Here is a tiny trained network, its code and every weight. The questions are about switching its units off for an input and a class, where a switched-off unit gives its printed mean instead of its output.

import numpy as np


def w(rows, s, z=0):
    codes = np.array(rows[::2]) - 128.0
    scale = np.full(codes.shape[1], s)
    scale[-1] = z or s
    return codes * scale


def norm(h):
    return h / np.sqrt((h * h).mean(-1, keepdims=True) + 1e-5)


def f(y):
    return np.maximum(y, 0)


def log_softmax(a):
    a = a - a.max(-1, keepdims=True)
    return a - np.log(np.exp(a).sum(-1, keepdims=True))


def net(x, mask):
    res = np.array(x, float).reshape(1, 4) / 4 @ E
    u = 0
    for l in range(2):
        y = f(norm(res) @ A[l][:, :-1].T + A[l][:, -1])
        res = res + np.where(mask[u : u + 15], y, B[l][:, -1]) @ B[l][:, :-1]
        u += 15
    return log_softmax(norm(res)[-1] @ U[:, :-1].T + U[:, -1])


A, B = {}, {}
E = w([
[136,103,255,136,234,152,125,168,204],'x0',
[102,132,189,76,62,122,189,77,100],'x1',
[99,138,120,149,130,92,161,212,57],'x2',
[148,31,103,77,149,70,57,192,89],'x3',
],0.0032)
A[0] = w([
[120,101,131,132,182,136,132,52,172,78],'0.n1',
[115,156,139,119,156,149,133,113,244,12],'0.n2',
[137,112,186,113,84,111,131,128,126,54],'0.n3',
[120,165,109,101,46,138,139,81,84,11],'0.n4',
[127,130,120,91,113,124,127,80,213,42],'0.n5',
[131,165,46,146,89,172,112,144,149,215],'0.n6',
[160,104,89,71,28,97,91,53,120,96],'0.n7',
[162,105,187,131,147,98,131,135,133,82],'0.n8',
[126,106,210,63,109,90,179,146,59,3],'0.n9',
[92,169,191,148,92,168,201,78,133,176],'0.n10',
[114,165,62,110,1,135,158,57,85,14],'0.n11',
[165,102,163,142,165,137,128,185,151,107],'0.n12',
[155,87,153,99,138,142,88,116,169,85],'0.n13',
[75,183,127,195,100,175,183,176,94,29],'0.n14',
[137,96,52,132,156,107,66,186,62,18],'0.n15',
],0.0038,0.003)
B[0] = w([
[169,138,169,131,114,133,141,151,150,167],'0.n1',
[147,141,149,215,112,182,68,108,199,171],'0.n2',
[85,112,127,110,123,137,115,148,146,140],'0.n3',
[108,134,122,143,61,99,130,80,101,176],'0.n4',
[162,117,141,120,174,156,181,160,133,152],'0.n5',
[53,98,184,57,124,99,131,133,143,245],'0.n6',
[145,166,115,106,156,136,222,157,120,220],'0.n7',
[102,158,149,103,89,139,83,92,118,161],'0.n8',
[42,144,145,80,110,111,115,121,157,163],'0.n9',
[141,110,77,129,168,90,59,167,119,252],'0.n10',
[94,134,129,169,27,81,187,1,105,229],'0.n11',
[123,144,102,115,67,131,131,70,123,183],'0.n12',
[130,182,138,141,139,135,183,158,100,163],'0.n13',
[157,178,135,129,180,118,184,147,73,161],'0.n14',
[169,118,64,132,147,49,92,179,193,195],'0.n15',
],0.0046,0.0035)
A[1] = w([
[160,61,127,103,99,87,153,184,23,165],'1.n1',
[128,131,144,163,142,207,122,106,168,73],'1.n2',
[141,101,59,133,129,124,80,168,108,16],'1.n3',
[95,203,95,203,168,142,189,154,73,19],'1.n4',
[65,76,150,95,97,141,154,120,127,79],'1.n5',
[104,78,176,87,137,137,123,122,107,72],'1.n6',
[134,95,157,201,137,219,99,95,185,13],'1.n7',
[136,105,45,133,113,104,87,192,119,33],'1.n8',
[200,60,133,89,171,173,100,109,119,109],'1.n9',
[148,129,90,124,126,98,90,162,129,5],'1.n10',
[139,123,180,155,179,123,89,164,129,136],'1.n11',
[119,126,118,160,50,103,169,106,43,78],'1.n12',
[106,149,68,148,1,144,123,7,51,65],'1.n13',
[175,105,103,109,80,180,205,70,115,147],'1.n14',
[124,119,167,155,141,178,85,93,151,83],'1.n15',
],0.0053,0.0028)
B[1] = w([
[149,181,155,163,146,171,111,83,202,210],'1.n1',
[196,175,153,89,132,158,111,126,138,175],'1.n2',
[95,133,173,194,236,43,155,218,249,161],'1.n3',
[145,145,107,100,155,128,154,143,2,155],'1.n4',
[71,156,146,130,134,145,90,146,147,160],'1.n5',
[79,105,113,101,119,140,94,175,100,150],'1.n6',
[196,181,210,126,129,181,112,50,165,184],'1.n7',
[138,97,144,192,213,26,146,162,241,180],'1.n8',
[135,117,71,168,104,144,207,165,51,156],'1.n9',
[124,138,137,123,204,75,134,169,151,152],'1.n10',
[133,122,73,129,58,121,117,62,100,194],'1.n11',
[170,107,100,183,112,170,102,54,157,205],'1.n12',
[31,95,119,194,49,93,150,24,151,254],'1.n13',
[103,72,35,127,91,149,198,154,145,187],'1.n14',
[191,127,106,146,109,152,60,115,136,174],'1.n15',
],0.0044,0.0054)
U = w([
[170,44,117,106,123,157,73,174,65,3],'0',
[126,196,133,147,180,138,167,164,4,98],'1',
[61,123,80,176,55,100,179,44,145,196],'2',
[157,89,90,76,122,189,208,174,130,17],'3',
[221,168,182,139,134,217,86,87,175,197],'4',
[132,102,101,171,201,44,114,205,203,181],'5',
[24,115,208,52,110,138,79,166,118,123],'6',
],0.012,0.0032)

Each question gives the input, the list of numbers given to net, and the class t.
The units are the neurons (one row each of A and B). Each row of codes is followed by its name. A weight is (code - 128) times the scale printed after its matrix; where a second scale follows, it is the last column's (A, B and U).
mask holds one flag per neuron, layer by layer. A switched-off neuron (its flag False) gives its mean, the last column of its row in B, instead of its output. The means were averaged over made-up inputs and are rounded, as every weight is.
A unit's drop is (log p(t) with every unit on - log p(t) with that unit switched off) / (log p(t) with every unit on - log p(t) with every unit switched off).
The circuit of an input: a set's keep is (log p(t) with only the set's units on - log p(t) with every unit switched off) / (log p(t) with every unit on - log p(t) with every unit switched off). Starting from the 12 units with the biggest drops (on a tie, the unit counted first), units are removed one at a time, each time the one whose removal leaves the highest keep (on an exact tie, the one counted first), for as long as the keep stays at least 0.8.
units of the circuit, in order: the units of the circuit, biggest drop first
unit that matters most: the unit with the biggest drop
top k neurons: the k neurons with the biggest drops, biggest first
top k neurons in layer l: the k neurons of layer l with the biggest drops, biggest first
drop of u: that unit's drop, to one decimal
input [4,-6,-7,5], class 4: unit that matters most	0.n10
input [5,6,-3,1], class 6: top 4 neurons	[0.n9; 1.n6; 1.n12; 1.n1]
input [8,8,-6,5], class 6: units of the circuit, in order	[1.n6; 1.n12]
input [0,2,4,-3], class 1: units of the circuit, in order	[0.n14; 1.n4]
input [4,4,-2,1], class 6: top 3 neurons in layer 0	[0.n9; 0.n3; 0.n8]
input [0,3,3,3], class 6: units of the circuit, in order	[0.n9; 0.n11; 1.n13]
input [8,5,-5,6], class 6: units of the circuit, in order	[1.n6; 1.n12]
input [1,-2,-1,1], class 5: top 3 neurons	[0.n11; 1.n13; 0.n15]
input [4,1,-2,5], class 0: top 3 neurons	[0.n6; 1.n13; 0.n11]
input [2,4,7,4], class 6: top 2 neurons in layer 0	[0.n9; 0.n10]
input [5,-7,-6,6], class 4: top 2 neurons	[0.n10; 1.n7]
input [4,7,6,-3], class 6: top 2 neurons	[0.n9; 0.n7]
input [-7,-6,2,1], class 5: top 2 neurons	[0.n15; 1.n8]
input [7,3,5,-6], class 1: unit that matters most	0.n14
input [6,0,0,7], class 0: top 2 neurons in layer 0	[0.n10; 0.n6]
input [3,7,3,4], class 6: drop of 1.n2	0.0
input [0,0,2,-5], class 1: drop of 0.n14	0.1
input [-4,-5,0,0], class 5: drop of 0.n15	0.2
